Below is a small trained network, with its code and all its weights. Each question gives an input and a target symbol and asks what happens when units are switched off, that is, made to give their printed mean instead of their output.

import numpy as np


def w(rows, s, z=0):
    codes = np.array(rows[::2]) - 128.0
    scale = np.full(codes.shape[1], s)
    scale[-1] = z or s
    return codes * scale


def f(y):
    return np.maximum(y, 0)


def softmax(a):
    e = np.exp(a - a.max(-1, keepdims=True))
    return e / e.sum(-1, keepdims=True)


def log_softmax(a):
    a = a - a.max(-1, keepdims=True)
    return a - np.log(np.exp(a).sum(-1, keepdims=True))


def net(x, mask):
    ids = ['Ψδεζθμπτ'.index(c) for c in x.split()]
    T = len(ids)
    res = E[ids] + P[:T]
    u = 0
    for l in range(3):
        q, k, v = (res @ M[l].T for M in (Q, K, V))
        z = softmax(np.where(np.tri(T) > 0, q @ k.T / 2**0.5, -1e9)) @ v
        res = res + np.where(mask[u], z, O[l][:, -1]) @ O[l][:, :-1]
        u += 1
        y = f(res @ A[l][:, :-1].T + A[l][:, -1])
        res = res + np.where(mask[u : u + 4], y, B[l][:, -1]) @ B[l][:, :-1]
        u += 4
    return log_softmax(res[-1] @ U[:, :-1].T + U[:, -1])


Q, K, V, O, A, B = {}, {}, {}, {}, {}, {}
E = w([
[179,134,108,74,121,128,60,141,85,115],'Ψ',
[156,151,100,97,102,152,206,144,121,108],'δ',
[112,88,123,70,145,118,156,104,121,173],'ε',
[135,96,143,115,166,126,124,189,113,82],'ζ',
[161,210,254,150,200,60,165,12,142,92],'θ',
[148,123,69,138,165,69,142,129,163,108],'μ',
[157,136,134,87,127,118,96,182,187,140],'π',
[160,84,101,103,104,156,110,105,187,96],'τ',
],0.0099)
P = w([
[93,61,6,108,100,77,147,214,73,177],'0',
[103,98,85,55,58,35,161,185,98,105],'1',
[181,46,95,126,103,85,156,167,102,168],'2',
[97,106,111,82,102,82,142,151,146,99],'3',
[185,80,106,134,160,134,148,155,124,168],'4',
[98,135,116,77,142,116,125,134,151,95],'5',
[185,98,130,138,191,160,138,130,133,164],'6',
[100,148,134,70,169,136,123,107,166,83],'7',
[197,118,149,141,214,177,133,106,147,169],'8',
[94,171,147,77,187,159,117,84,188,84],'9',
[205,135,162,149,247,202,135,94,161,176],'10',
[83,196,171,89,200,169,105,64,190,81],'11',
[206,161,193,170,254,220,136,70,165,181],'12',
[84,201,186,98,225,181,106,46,206,71],'13',
],0.0044)
Q[0] = w([
[196,108,66,51,255,184,124,151,172,115],'0.h0',
[220,90,145,211,141,160,141,135,114,214],'0.h0',
],0.031)
K[0] = w([
[98,250,207,143,223,183,136,15,140,119],'0.h0',
[5,159,135,43,76,65,106,119,159,19],'0.h0',
],0.025)
V[0] = w([
[142,144,54,142,118,88,54,187,183,1],'0.h0',
[128,13,143,112,232,96,61,92,143,218],'0.h0',
],0.0089)
O[0] = w([
[32,132,95,79,6,37,114,147,135,53,8],'0.h0',
[253,36,124,208,73,98,164,164,83,224,121],'0.h0',
],0.0044,0.0016)
A[0] = w([
[23,139,176,222,65,219,94,128,88,159,3],'0.n0',
[19,175,122,207,54,217,79,155,91,181,37],'0.n1',
[74,159,136,254,65,194,79,169,83,164,65],'0.n2',
[56,127,156,215,77,202,91,86,47,159,88],'0.n3',
],0.03,0.0045)
B[0] = w([
[65,69,112,197,130,99,122,163,97,111,128],'0.n0',
[127,61,56,132,119,169,160,214,150,149,128],'0.n1',
[156,70,139,110,137,114,103,110,117,120,128],'0.n2',
[252,120,78,166,128,104,129,70,136,162,128],'0.n3',
],0.017)
Q[1] = w([
[176,156,80,1,144,171,225,138,90,144],'1.h0',
[173,211,120,196,84,154,145,179,140,51],'1.h0',
],0.029)
K[1] = w([
[141,209,234,149,211,145,116,35,143,103],'1.h0',
[2,166,77,85,144,147,94,125,140,91],'1.h0',
],0.029)
V[1] = w([
[177,147,16,209,90,164,245,77,124,59],'1.h0',
[198,117,122,86,40,233,29,162,105,108],'1.h0',
],0.013)
O[1] = w([
[202,228,92,157,117,147,203,165,139,3,167],'1.h0',
[124,145,121,153,43,204,133,159,112,150,1],'1.h0',
],0.0056,0.0048)
A[1] = w([
[122,99,120,106,23,252,106,83,165,147,182],'1.n0',
[117,137,104,127,75,209,189,122,110,111,46],'1.n1',
[47,136,125,170,90,164,172,97,102,185,2],'1.n2',
[133,114,143,140,35,230,34,97,153,139,79],'1.n3',
],0.021,0.0051)
B[1] = w([
[157,15,183,165,95,95,86,171,164,63,224],'1.n0',
[148,136,126,66,173,166,99,72,120,95,254],'1.n1',
[141,228,130,109,140,82,109,133,80,219,142],'1.n2',
[150,247,54,94,166,167,147,95,91,174,191],'1.n3',
],0.014,0.0058)
Q[2] = w([
[60,147,98,177,55,202,153,152,72,139],'2.h0',
[139,125,187,5,134,167,148,123,67,137],'2.h0',
],0.028)
K[2] = w([
[161,39,63,18,177,171,24,209,138,109],'2.h0',
[112,137,233,131,253,179,102,104,77,181],'2.h0',
],0.023)
V[2] = w([
[138,125,114,59,89,76,185,196,86,109],'2.h0',
[123,104,98,51,209,198,152,217,255,179],'2.h0',
],0.0099)
O[2] = w([
[64,192,158,197,118,184,81,110,167,120,210],'2.h0',
[3,215,89,164,27,96,129,109,146,99,255],'2.h0',
],0.0047,0.0027)
A[2] = w([
[67,104,147,87,46,136,250,80,99,190,156],'2.n0',
[47,78,190,165,143,145,205,185,101,107,252],'2.n1',
[87,132,104,143,85,49,250,74,123,158,116],'2.n2',
[103,147,160,128,110,110,127,223,184,186,146],'2.n3',
],0.023,0.0033)
B[2] = w([
[203,175,195,238,93,203,91,7,150,163,220],'2.n0',
[63,124,148,191,174,171,195,159,8,100,180],'2.n1',
[107,36,21,106,123,53,176,221,128,173,253],'2.n2',
[107,163,174,103,143,139,164,185,196,167,213],'2.n3',
],0.013,0.0047)
U = w([
[137,31,179,151,99,137,129,121,186,41,74],'Ψ',
[138,126,115,188,114,153,139,94,144,171,164],'δ',
[99,128,163,154,145,160,146,177,55,113,87],'ε',
[113,185,114,102,181,158,154,71,161,106,232],'ζ',
[146,177,133,109,67,70,24,167,3,161,207],'θ',
[127,98,60,92,131,80,164,187,114,135,101],'μ',
[121,156,169,109,115,149,138,171,191,160,93],'π',
[163,118,165,106,146,107,170,115,113,133,1],'τ',
],0.0045,0.0044)

Each question gives the input, a string of symbols that net reads in full, and the target symbol t.
The units are the heads (2 rows each of Q, K, V and O) and the neurons (one row each of A and B). Each row of codes is followed by its name. A weight is (code - 128) times the scale printed after its matrix; where a second scale follows, it is the last column's (O, A, B and U).
mask holds one flag per unit, layer by layer, with each layer's heads first. A switched-off unit (its flag False) gives its mean, the last column of its rows in O or B, instead of its output. The means were averaged over made-up inputs and are rounded, as every weight is.
A unit's drop is (log p(t) with every unit on - log p(t) with that unit switched off) / (log p(t) with every unit on - log p(t) with every unit switched off).
The circuit of an input: a set's keep is (log p(t) with only the set's units on - log p(t) with every unit switched off) / (log p(t) with every unit on - log p(t) with every unit switched off). Starting from the 12 units with the biggest drops (on a tie, the unit counted first), units are removed one at a time, each time the one whose removal leaves the highest keep (on an exact tie, the one counted first), for as long as the keep stays at least 0.8.
units of the circuit, in order: the units of the circuit, biggest drop first
k most important neurons: the k neurons with the biggest drops, biggest first
k most important neurons of layer l: the k neurons of layer l with the biggest drops, biggest first
input ε μ Ψ ε, target μ: units of the circuit, in order : (1.n0; 2.n2; 1.n1)
input μ π τ Ψ δ π ε μ δ δ μ δ ζ, target ε: units of the circuit, in order : (1.n1; 1.n3; 2.n1)
input δ ε δ δ δ δ δ ε μ, target μ: 2 most important neurons : (1.n1; 1.n0)
input ε Ψ π δ μ, target μ: units of the circuit, in order : (1.n1; 2.n2; 1.n0; 2.h0)
input δ π π, target π: units of the circuit, in order : (2.n3; 1.n1; 1.h0)
input δ δ π ε Ψ Ψ ε π δ ε δ τ, target Ψ: units of the circuit, in order : (1.n0)
input δ τ δ, target Ψ: units of the circuit, in order : (1.h0; 1.n0; 0.h0)
input ε δ δ μ δ ε Ψ ε, target θ: units of the circuit, in order : (1.h0; 1.n2)
input δ ε ε δ δ μ Ψ δ ε δ τ, target Ψ: units of the circuit, in order : (1.n0; 1.h0)
input ε ζ δ δ ε, target ε: 4 most important neurons : (2.n1; 1.n1; 1.n3; 1.n0)
input δ Ψ ε ε π, target π: units of the circuit, in order : (1.n1; 2.n3; 1.h0)
input ε π δ μ ε ε τ Ψ δ ε, target Ψ: 3 most important neurons : (1.n0; 1.n1; 1.n3)
input μ π δ, target ζ: units of the circuit, in order : (0.h0; 1.n1; 1.h0)
input Ψ δ ε δ μ π δ, target μ: 2 most important neurons : (1.n0; 2.n2)
input δ δ μ ε π μ δ δ ζ δ, target ε: 3 most important neurons of layer 1 : (1.n0; 1.n1; 1.n3)
input π ε ε π δ δ μ π δ Ψ, target θ: 3 most important neurons of layer 1 : (1.n3; 1.n0; 1.n1)
input δ μ δ Ψ ε τ Ψ δ π μ τ μ Ψ Ψ, target θ: most important neuron of layer 1 : (1.n3)
input δ δ δ, target ζ: units of the circuit, in order : (1.h0; 1.n1)
input Ψ ζ ε δ μ π δ, target μ: 3 most important neurons : (1.n1; 1.n0; 2.n2)
input ε τ ε, target Ψ: 3 most important neurons of layer 1 : (1.n1; 1.n0; 1.n3)
input ζ π τ δ ε ε δ τ ε π δ ε, target π: most important neuron of layer 1 : (1.n0)
